Here is a tiny trained network, its code and every weight. The questions are about switching its units off for an input and a target symbol, where a switched-off unit gives its printed mean instead of its output.

import numpy as np


def w(rows, s, z=0):
    codes = np.array(rows[::2]) - 128.0
    scale = np.full(codes.shape[1], s)
    scale[-1] = z or s
    return codes * scale


def norm(h):
    return h / np.sqrt((h * h).mean(-1, keepdims=True) + 1e-5)


def softmax(a):
    e = np.exp(a - a.max(-1, keepdims=True))
    return e / e.sum(-1, keepdims=True)


def log_softmax(a):
    a = a - a.max(-1, keepdims=True)
    return a - np.log(np.exp(a).sum(-1, keepdims=True))


def net(x, mask):
    ids = ['αβγδεζηθλμξπφψω'.index(c) for c in x.split()]
    T = len(ids)
    res = E[ids] + P[:T]
    u = 0
    for l in range(3):
        r = norm(res)
        for j in range(2):
            rows = slice(2 * j, 2 * j + 2)
            q, k, v = (r @ M[l][rows].T for M in (Q, K, V))
            z = softmax(np.where(np.tri(T) > 0, q @ k.T / 2**0.5, -1e9)) @ v
            o = O[l][rows]
            res = res + np.where(mask[u + j], z, o[:, -1]) @ o[:, :-1]
        u += 2
    return log_softmax(norm(res)[-1] @ U[:, :-1].T + U[:, -1])


Q, K, V, O = {}, {}, {}, {}
E = w([
[202,78,124],'α',
[136,151,104],'β',
[124,202,101],'γ',
[155,86,143],'δ',
[164,201,125],'ε',
[214,76,128],'ζ',
[139,155,136],'η',
[182,105,153],'θ',
[75,185,168],'λ',
[238,131,102],'μ',
[133,246,148],'ξ',
[159,78,142],'π',
[209,84,134],'φ',
[252,171,71],'ψ',
[1,150,14],'ω',
],0.0084)
P = w([
[2,128,108],'0',
[243,219,97],'1',
[238,192,91],'2',
[217,203,110],'3',
[224,173,115],'4',
[218,170,131],'5',
[191,208,143],'6',
[208,179,147],'7',
[179,212,172],'8',
[191,199,187],'9',
[186,205,215],'10',
],0.0032)
Q[0] = w([
[66,19,92],'0.h1',
[80,235,197],'0.h1',
[42,131,255],'0.h2',
[1,213,215],'0.h2',
],0.0051)
K[0] = w([
[253,221,68],'0.h1',
[66,233,63],'0.h1',
[9,76,140],'0.h2',
[3,130,26],'0.h2',
],0.0054)
V[0] = w([
[155,50,82],'0.h1',
[147,102,62],'0.h1',
[87,98,65],'0.h2',
[113,139,1],'0.h2',
],0.0086)
O[0] = w([
[24,185,157,2],'0.h1',
[19,255,159,66],'0.h1',
[125,78,188,68],'0.h2',
[115,76,215,113],'0.h2',
],0.0045,0.0044)
Q[1] = w([
[66,130,70],'1.h1',
[82,116,133],'1.h1',
[141,93,62],'1.h2',
[252,185,86],'1.h2',
],0.013)
K[1] = w([
[92,118,3],'1.h1',
[180,88,60],'1.h1',
[104,201,113],'1.h2',
[41,126,87],'1.h2',
],0.012)
V[1] = w([
[161,94,254],'1.h1',
[160,164,54],'1.h1',
[46,176,97],'1.h2',
[125,45,104],'1.h2',
],0.0096)
O[1] = w([
[153,237,77,238],'1.h1',
[36,77,179,232],'1.h1',
[2,112,169,143],'1.h2',
[85,99,40,254],'1.h2',
],0.0093,0.0023)
Q[2] = w([
[102,110,61],'2.h1',
[196,66,111],'2.h1',
[199,62,186],'2.h2',
[254,174,125],'2.h2',
],0.0046)
K[2] = w([
[96,120,130],'2.h1',
[163,154,142],'2.h1',
[125,162,91],'2.h2',
[174,145,249],'2.h2',
],0.011)
V[2] = w([
[244,101,218],'2.h1',
[177,133,189],'2.h1',
[132,178,94],'2.h2',
[128,215,178],'2.h2',
],0.011)
O[2] = w([
[52,82,1,12],'2.h1',
[127,153,148,30],'2.h1',
[155,182,127,162],'2.h2',
[56,200,51,1],'2.h2',
],0.0088,0.0024)
U = w([
[123,115,69,84],'α',
[99,132,168,40],'β',
[252,61,149,152],'γ',
[160,167,202,60],'δ',
[70,158,108,72],'ε',
[99,158,155,44],'ζ',
[194,136,76,143],'η',
[106,65,199,255],'θ',
[71,134,98,53],'λ',
[146,155,184,51],'μ',
[171,216,115,205],'ξ',
[103,154,116,46],'π',
[105,160,139,74],'φ',
[122,156,136,78],'ψ',
[91,90,67,89],'ω',
],0.015,0.0068)

Each question gives the input, a string of symbols that net reads in full, and the target symbol t.
The units are the heads (2 rows each of Q, K, V and O). Each row of codes is followed by its name. A weight is (code - 128) times the scale printed after its matrix; where a second scale follows, it is the last column's (O and U).
mask holds one flag per head, layer by layer. A switched-off head (its flag False) gives its mean, the last column of its rows in O, instead of its output. The means were averaged over made-up inputs and are rounded, as every weight is.
A unit's drop is (log p(t) with every unit on - log p(t) with that unit switched off) / (log p(t) with every unit on - log p(t) with every unit switched off).
The circuit of an input: a set's keep is (log p(t) with only the set's units on - log p(t) with every unit switched off) / (log p(t) with every unit on - log p(t) with every unit switched off). Starting from all 6 units, units are removed one at a time, each time the one whose removal leaves the highest keep (on an exact tie, the one counted first), for as long as the keep stays at least 0.8.
units of the circuit, in order: the units of the circuit, biggest drop first
unit that matters most: the unit with the biggest drop
heads that matter: for each layer, one digit per head in row order, 1 if its drop is at least 0.15 and else 0, layers parted by /
input α ω π λ μ π θ, target ξ: unit that matters most -> 1.h1
input η λ θ λ ψ ξ, target η: units of the circuit, in order -> 2.h1, 0.h1
input θ ξ η δ θ γ λ η, target θ: heads that matter -> 11 / 10 / 00
input θ ψ λ α, target θ: heads that matter -> 11 / 10 / 00
input β λ ξ λ β ε λ δ δ φ, target ξ: units of the circuit, in order -> 0.h2, 1.h1
input θ ε ε η λ λ θ δ γ ξ ε, target θ: units of the circuit, in order -> 0.h2, 1.h1
input λ η θ ω θ η θ λ θ μ, target ξ: heads that matter -> 01 / 11 / 00
input ξ δ λ, target ω: units of the circuit, in order -> 2.h1, 1.h2, 0.h1
input λ η θ θ λ δ π η β ω ψ, target θ: units of the circuit, in order -> 1.h1, 1.h2
input ξ θ ε, target ω: units of the circuit, in order -> 2.h1, 1.h1
input η ξ θ β λ λ η λ λ λ η, target η: units of the circuit, in order -> 1.h2, 2.h1
input θ α θ θ θ, target θ: units of the circuit, in order -> 0.h2, 1.h1, 0.h1
input ξ π λ μ θ λ, target ω: units of the circuit, in order -> 2.h1, 1.h2
input β θ λ λ λ η η θ δ λ η, target ξ: heads that matter -> 01 / 10 / 00
input δ ω ψ λ λ π, target ξ: unit that matters most -> 0.h2
input θ λ θ λ ξ, target θ: heads that matter -> 01 / 10 / 00
input η ψ μ λ π, target η: heads that matter -> 01 / 01 / 10
input η λ λ λ θ λ ψ ψ λ θ φ, target η: heads that matter -> 00 / 00 / 10
input λ θ θ λ λ ω λ λ θ β, target ξ: heads that matter -> 11 / 11 / 00
input λ δ π λ β ω μ, target θ: heads that matter -> 00 / 11 / 00
